Below is a small trained network, with its code and all its weights. Each question gives an input and a target symbol and asks what happens when units are switched off, that is, made to give their printed mean instead of their output.

import numpy as np


def w(rows, s, z=0):
    codes = np.array(rows[::2]) - 128.0
    scale = np.full(codes.shape[1], s)
    scale[-1] = z or s
    return codes * scale


def norm(h):
    return h / np.sqrt((h * h).mean(-1, keepdims=True) + 1e-5)


def f(y):
    return np.maximum(y, 0)


def softmax(a):
    e = np.exp(a - a.max(-1, keepdims=True))
    return e / e.sum(-1, keepdims=True)


def log_softmax(a):
    a = a - a.max(-1, keepdims=True)
    return a - np.log(np.exp(a).sum(-1, keepdims=True))


def net(x, mask):
    ids = ['ΞΠΣΨΩαβγδη'.index(c) for c in x.split()]
    T = len(ids)
    res = E[ids] + P[:T]
    r = norm(res)
    for j in range(2):
        rows = slice(3 * j, 3 * j + 3)
        q, k, v = (r @ M[0][rows].T for M in (Q, K, V))
        z = softmax(np.where(np.tri(T) > 0, q @ k.T / 3**0.5, -1e9)) @ v
        o = O[0][rows]
        res = res + np.where(mask[j], z, o[:, -1]) @ o[:, :-1]
    y = f(norm(res) @ A[0][:, :-1].T + A[0][:, -1])
    res = res + np.where(mask[2:14], y, B[0][:, -1]) @ B[0][:, :-1]
    return log_softmax(norm(res)[-1] @ U[:, :-1].T + U[:, -1])


Q, K, V, O, A, B = {}, {}, {}, {}, {}, {}
E = w([
[93,159,123],'Ξ',
[83,169,148],'Π',
[66,144,192],'Σ',
[237,186,124],'Ψ',
[95,3,164],'Ω',
[153,111,226],'α',
[200,140,220],'β',
[81,152,138],'γ',
[103,180,133],'δ',
[165,126,232],'η',
],0.013)
P = w([
[211,54,29],'0',
[61,221,208],'1',
[54,219,197],'2',
[40,226,187],'3',
[28,226,189],'4',
[14,232,184],'5',
[6,218,191],'6',
[27,195,225],'7',
[2,231,191],'8',
],0.0043)
Q[0] = w([
[181,107,102],'h0',
[74,118,97],'h0',
[135,108,146],'h0',
[108,140,85],'h1',
[172,83,71],'h1',
[120,200,252],'h1',
],0.023)
K[0] = w([
[148,160,105],'h0',
[74,179,108],'h0',
[111,170,179],'h0',
[149,111,147],'h1',
[146,218,157],'h1',
[147,5,66],'h1',
],0.023)
V[0] = w([
[168,189,125],'h0',
[109,152,110],'h0',
[129,88,92],'h0',
[118,251,181],'h1',
[112,167,98],'h1',
[235,189,112],'h1',
],0.027)
O[0] = w([
[78,81,141,113],'h0',
[152,108,163,136],'h0',
[124,195,141,63],'h0',
[28,255,191,29],'h1',
[153,173,77,95],'h1',
[194,161,213,5],'h1',
],0.021,0.014)
A[0] = w([
[60,176,21,125],'n0',
[75,153,203,106],'n1',
[152,90,178,32],'n2',
[132,126,78,250],'n3',
[48,94,170,40],'n4',
[80,184,24,179],'n5',
[152,45,151,66],'n6',
[52,44,137,136],'n7',
[39,60,21,113],'n8',
[187,83,247,27],'n9',
[145,5,123,77],'n10',
[205,7,113,144],'n11',
],0.012,0.0023)
B[0] = w([
[101,74,172,181],'n0',
[71,114,185,146],'n1',
[166,146,84,145],'n2',
[147,142,180,176],'n3',
[147,177,72,141],'n4',
[156,64,95,177],'n5',
[63,162,123,173],'n6',
[180,155,94,188],'n7',
[231,134,175,247],'n8',
[85,67,4,169],'n9',
[177,190,102,213],'n10',
[79,220,171,229],'n11',
],0.023,0.014)
U = w([
[70,45,206,124],'Ξ',
[10,118,69,54],'Π',
[72,224,47,62],'Σ',
[91,195,191,235],'Ψ',
[167,254,141,68],'Ω',
[129,127,139,5],'α',
[194,148,107,156],'β',
[88,41,96,70],'γ',
[29,160,143,252],'δ',
[162,130,234,119],'η',
],0.018,0.0044)

Each question gives the input, a string of symbols that net reads in full, and the target symbol t.
The units are the heads (3 rows each of Q, K, V and O) and the neurons (one row each of A and B). Each row of codes is followed by its name. A weight is (code - 128) times the scale printed after its matrix; where a second scale follows, it is the last column's (O, A, B and U).
mask holds one flag per unit, heads first, then neurons. A switched-off unit (its flag False) gives its mean, the last column of its rows in O or B, instead of its output. The means were averaged over made-up inputs and are rounded, as every weight is.
A unit's drop is (log p(t) with every unit on - log p(t) with that unit switched off) / (log p(t) with every unit on - log p(t) with every unit switched off).
The circuit of an input: a set's keep is (log p(t) with only the set's units on - log p(t) with every unit switched off) / (log p(t) with every unit on - log p(t) with every unit switched off). Starting from the 12 units with the biggest drops (on a tie, the unit counted first), units are removed one at a time, each time the one whose removal leaves the highest keep (on an exact tie, the one counted first), for as long as the keep stays at least 0.8.
circuit, biggest first: the units of the circuit, biggest drop first
most important unit: the unit with the biggest drop
top k neurons: the k neurons with the biggest drops, biggest first
which heads matter: for each layer, one digit per head in row order, 1 if its drop is at least 0.15 and else 0, layers parted by /
drop when u is switched off: that unit's drop, to one decimal
input α α γ, target Σ: which heads matter	01
input δ α Π Π, target Ψ: circuit, biggest first	h1
input Σ δ γ Σ α Π Ξ α, target γ: which heads matter	01
input η γ Ψ, target Π: circuit, biggest first	h1; n9; n8; h0
input η β γ Σ Π Ψ Σ Π γ, target Π: top 2 neurons	n9; n8
input Ξ Ξ Π γ, target Ω: which heads matter	00
input β β β δ α δ Σ β, target Ξ: which heads matter	11
input Ξ Σ α Σ α Σ η γ α, target Ω: which heads matter	00
input β δ δ α γ, target Ξ: top 2 neurons	n9; n8
input α Ξ Σ, target Σ: top 2 neurons	n9; n8
input β γ γ γ δ Π, target Ξ: top 4 neurons	n9; n8; n11; n10
input η γ Ψ Ψ Σ, target Π: top 2 neurons	n8; n9
input α α δ β η η Σ, target Σ: top 2 neurons	n8; n9
input η γ δ β γ Π α Ξ, target Π: most important unit	h1
input Ψ η γ, target η: drop when h1 is switched off	0.7
input α Σ Ψ Ψ β Ξ β, target Σ: drop when n7 is switched off	0.0
input η Ξ β Σ η α, target Π: drop when n9 is switched off	1.3
input η γ δ β Π Ξ Σ Ψ, target Π: drop when n9 is switched off	1.2
